Below are the code and all the weights of a small trained network. Each question names an input and a class and asks about switching units off, where a switched-off unit gives its printed mean instead of its output.

import numpy as np


def w(rows, s, z=0):
    codes = np.array(rows[::2]) - 128.0
    scale = np.full(codes.shape[1], s)
    scale[-1] = z or s
    return codes * scale


def norm(h):
    return h / np.sqrt((h * h).mean(-1, keepdims=True) + 1e-5)


def f(y):
    return y / 2 * (1 + np.tanh(0.7978845608 * (y + 0.044715 * y**3)))


def log_softmax(a):
    a = a - a.max(-1, keepdims=True)
    return a - np.log(np.exp(a).sum(-1, keepdims=True))


def net(x, mask):
    res = np.array(x, float).reshape(1, 6) / 4 @ E
    u = 0
    for l in range(2):
        y = f(norm(res) @ A[l][:, :-1].T + A[l][:, -1])
        res = res + np.where(mask[u : u + 16], y, B[l][:, -1]) @ B[l][:, :-1]
        u += 16
    return log_softmax(norm(res)[-1] @ U[:, :-1].T + U[:, -1])


A, B = {}, {}
E = w([
[30,159,88,132,134,213,99,184,152,114,114,229],'x0',
[84,103,191,224,223,117,159,94,139,2,110,143],'x1',
[99,53,153,156,184,119,128,209,158,217,92,95],'x2',
[145,48,80,80,199,174,158,126,24,122,154,69],'x3',
[142,120,22,171,141,120,90,157,184,74,135,82],'x4',
[59,144,116,135,142,155,138,84,176,146,199,49],'x5',
],0.0061)
A[0] = w([
[101,201,153,130,123,93,71,111,141,197,98,129,72],'0.n1',
[109,54,210,194,127,104,142,134,174,67,146,134,76],'0.n2',
[65,121,164,176,103,157,107,115,101,151,203,85,63],'0.n3',
[181,81,113,123,115,92,179,149,134,118,55,217,63],'0.n4',
[130,173,159,148,107,48,111,125,185,153,152,172,3],'0.n5',
[145,152,127,88,74,146,124,82,76,34,164,166,159],'0.n6',
[98,166,173,108,144,174,114,110,183,138,176,56,103],'0.n7',
[146,121,191,208,100,108,95,121,151,141,176,145,33],'0.n8',
[72,147,166,169,74,86,117,119,146,119,96,153,75],'0.n9',
[99,152,132,119,167,205,117,156,129,139,114,184,108],'0.n10',
[104,119,255,87,86,214,169,102,115,155,119,131,138],'0.n11',
[50,100,142,106,131,96,120,77,173,139,200,112,19],'0.n12',
[149,38,166,173,108,91,163,185,191,179,157,124,86],'0.n13',
[197,135,153,191,120,103,182,109,82,162,119,138,143],'0.n14',
[129,143,134,96,228,191,142,137,80,128,120,119,82],'0.n15',
[173,134,168,147,132,66,134,145,124,128,178,85,55],'0.n16',
],0.0076,0.0027)
B[0] = w([
[114,63,135,123,114,164,121,73,98,147,94,128,182],'0.n1',
[98,81,107,76,88,81,134,109,153,97,132,162,236],'0.n2',
[183,102,136,97,163,144,158,158,129,133,101,172,166],'0.n3',
[172,87,144,120,150,154,103,182,138,103,174,155,180],'0.n4',
[188,112,138,153,83,183,145,125,115,146,138,50,183],'0.n5',
[109,124,141,171,138,130,108,94,115,154,215,136,250],'0.n6',
[213,94,153,120,143,94,164,214,165,119,131,211,194],'0.n7',
[98,94,127,93,146,183,138,146,92,137,59,93,153],'0.n8',
[121,107,151,134,107,176,173,107,65,93,126,103,184],'0.n9',
[162,205,185,63,183,110,87,90,183,109,74,80,213],'0.n10',
[156,158,1,224,184,91,132,121,95,122,67,150,253],'0.n11',
[168,142,145,176,163,186,134,162,141,115,162,144,162],'0.n12',
[90,150,157,132,133,104,100,118,104,138,152,111,205],'0.n13',
[155,156,133,126,163,128,135,125,157,100,113,137,191],'0.n14',
[93,122,154,91,79,163,138,131,77,78,112,95,210],'0.n15',
[126,167,119,77,151,134,90,125,157,104,92,108,170],'0.n16',
],0.009,0.0045)
A[1] = w([
[59,104,128,106,156,133,137,206,89,183,2,93,75],'1.n1',
[115,118,38,205,93,113,47,200,185,80,156,46,65],'1.n2',
[211,164,152,136,164,45,178,78,166,163,98,101,50],'1.n3',
[171,126,200,138,125,47,139,113,107,102,171,70,174],'1.n4',
[117,158,92,109,157,187,206,100,183,206,155,123,81],'1.n5',
[76,183,122,151,122,205,115,150,148,120,107,184,96],'1.n6',
[141,142,138,161,125,161,131,182,156,93,187,134,164],'1.n7',
[48,176,123,135,152,180,101,180,130,165,119,162,102],'1.n8',
[165,111,71,90,61,133,64,125,90,184,108,182,159],'1.n9',
[112,151,184,206,17,84,168,155,204,147,95,124,97],'1.n10',
[179,132,94,73,78,115,115,134,163,201,124,165,128],'1.n11',
[188,85,177,139,119,122,52,194,81,109,137,178,14],'1.n12',
[75,120,152,151,161,124,154,82,64,40,160,163,176],'1.n13',
[112,85,102,66,172,187,175,127,31,118,159,70,2],'1.n14',
[56,71,207,165,201,65,73,201,124,184,126,116,49],'1.n15',
[104,137,101,83,78,71,148,140,94,213,144,102,125],'1.n16',
],0.0075,0.0026)
B[1] = w([
[147,152,105,159,76,105,115,91,132,140,199,118,206],'1.n1',
[160,178,144,184,141,72,152,120,59,156,37,141,180],'1.n2',
[129,169,156,87,156,141,64,127,146,97,111,83,174],'1.n3',
[63,173,138,65,129,194,99,174,125,170,131,153,192],'1.n4',
[136,138,162,153,148,108,183,150,143,79,115,169,152],'1.n5',
[164,115,172,57,165,129,63,142,90,152,151,2,166],'1.n6',
[151,140,145,111,164,128,155,120,93,181,155,162,159],'1.n7',
[158,144,154,59,119,104,117,89,111,89,124,94,159],'1.n8',
[78,87,136,150,151,96,184,149,158,110,104,119,192],'1.n9',
[147,44,102,148,106,222,125,116,45,126,123,139,157],'1.n10',
[75,95,150,121,162,102,146,148,142,68,140,149,176],'1.n11',
[168,141,133,157,172,199,205,141,186,149,160,102,146],'1.n12',
[105,111,95,118,78,89,146,178,181,189,105,108,255],'1.n13',
[167,76,185,183,77,186,94,105,126,145,72,152,186],'1.n14',
[128,198,88,131,105,147,131,71,117,134,230,171,183],'1.n15',
[51,126,136,123,107,130,132,119,172,36,116,165,161],'1.n16',
],0.0087,0.0068)
U = w([
[140,38,145,139,43,212,112,100,84,141,86,95,233],'0',
[116,174,173,19,163,113,50,117,159,116,109,60,172],'1',
[21,64,128,104,95,42,181,149,190,72,128,176,126],'2',
[204,122,162,137,189,154,178,193,170,135,177,178,114],'3',
[98,175,92,146,63,86,102,58,113,181,248,158,89],'4',
[147,174,87,181,148,43,140,110,67,157,31,144,161],'5',
[136,141,66,114,111,142,103,127,198,199,97,147,5],'6',
],0.014,0.0027)

Each question gives the input, the list of numbers given to net, and the class t.
The units are the neurons (one row each of A and B). Each row of codes is followed by its name. A weight is (code - 128) times the scale printed after its matrix; where a second scale follows, it is the last column's (A, B and U).
mask holds one flag per neuron, layer by layer. A switched-off neuron (its flag False) gives its mean, the last column of its row in B, instead of its output. The means were averaged over made-up inputs and are rounded, as every weight is.
A unit's drop is (log p(t) with every unit on - log p(t) with that unit switched off) / (log p(t) with every unit on - log p(t) with every unit switched off).
The circuit of an input: a set's keep is (log p(t) with only the set's units on - log p(t) with every unit switched off) / (log p(t) with every unit on - log p(t) with every unit switched off). Starting from the 12 units with the biggest drops (on a tie, the unit counted first), units are removed one at a time, each time the one whose removal leaves the highest keep (on an exact tie, the one counted first), for as long as the keep stays at least 0.8.
circuit, biggest first: the units of the circuit, biggest drop first
most important unit: the unit with the biggest drop
k most important neurons: the k neurons with the biggest drops, biggest first
k most important neurons of layer l: the k neurons of layer l with the biggest drops, biggest first
input [-5,2,-2,-2,5,-2], class 1: 3 most important neurons -> [0.n11; 1.n3; 1.n4]
input [8,-6,-4,-7,5,4], class 1: most important unit -> 1.n6
input [-5,-1,-7,4,2,-7], class 3: 2 most important neurons -> [0.n4; 1.n12]
input [6,-7,1,3,5,7], class 2: circuit, biggest first -> [1.n5; 1.n9]
input [-2,-5,5,4,-2,1], class 2: 3 most important neurons -> [1.n16; 1.n9; 0.n10]
input [-1,2,7,2,0,-8], class 3: 2 most important neurons -> [0.n4; 1.n12]
input [7,-8,-4,-3,-4,8], class 2: circuit, biggest first -> [1.n11; 1.n9]
input [-8,-4,-7,-6,6,1], class 1: 2 most important neurons of layer 1 -> [1.n3; 1.n4]
input [5,0,-8,-8,6,-4], class 0: 2 most important neurons -> [1.n10; 0.n11]
input [8,6,8,3,-7,-7], class 1: 2 most important neurons of layer 1 -> [1.n6; 1.n8]
input [-8,3,-4,-8,3,-8], class 0: 2 most important neurons -> [0.n5; 0.n10]
input [0,-6,0,3,-8,4], class 5: 2 most important neurons -> [0.n11; 0.n2]
input [6,-6,8,-5,1,3], class 4: circuit, biggest first -> [1.n15; 1.n1]
input [1,7,5,-8,5,-2], class 0: most important unit -> 1.n10
input [8,0,-5,-7,-8,-8], class 1: 2 most important neurons of layer 0 -> [0.n10; 0.n7]
input [4,1,-1,-2,3,-3], class 1: 2 most important neurons of layer 0 -> [0.n7; 0.n10]
input [0,-7,4,-5,6,6], class 2: 2 most important neurons -> [1.n11; 0.n11]
input [0,-5,6,3,0,-4], class 4: 3 most important neurons -> [1.n15; 1.n1; 0.n13]
input [-1,2,7,1,-2,4], class 4: 2 most important neurons -> [1.n15; 0.n13]
input [-6,0,-4,2,-5,8], class 3: most important unit -> 0.n12
input [7,-7,1,-2,6,-5], class 1: 2 most important neurons of layer 1 -> [1.n6; 1.n8]
input [0,-1,3,-6,-3,-8], class 3: 2 most important neurons of layer 1 -> [1.n12; 1.n14]
input [7,-5,8,-6,-7,5], class 4: 2 most important neurons of layer 1 -> [1.n1; 1.n15]
input [-7,-1,7,-2,4,8], class 3: 3 most important neurons -> [0.n7; 0.n12; 0.n10]
input [-8,-6,-1,-2,6,2], class 1: 2 most important neurons -> [0.n11; 1.n3]
input [6,0,7,4,0,5], class 4: 3 most important neurons of layer 1 -> [1.n15; 1.n1; 1.n3]
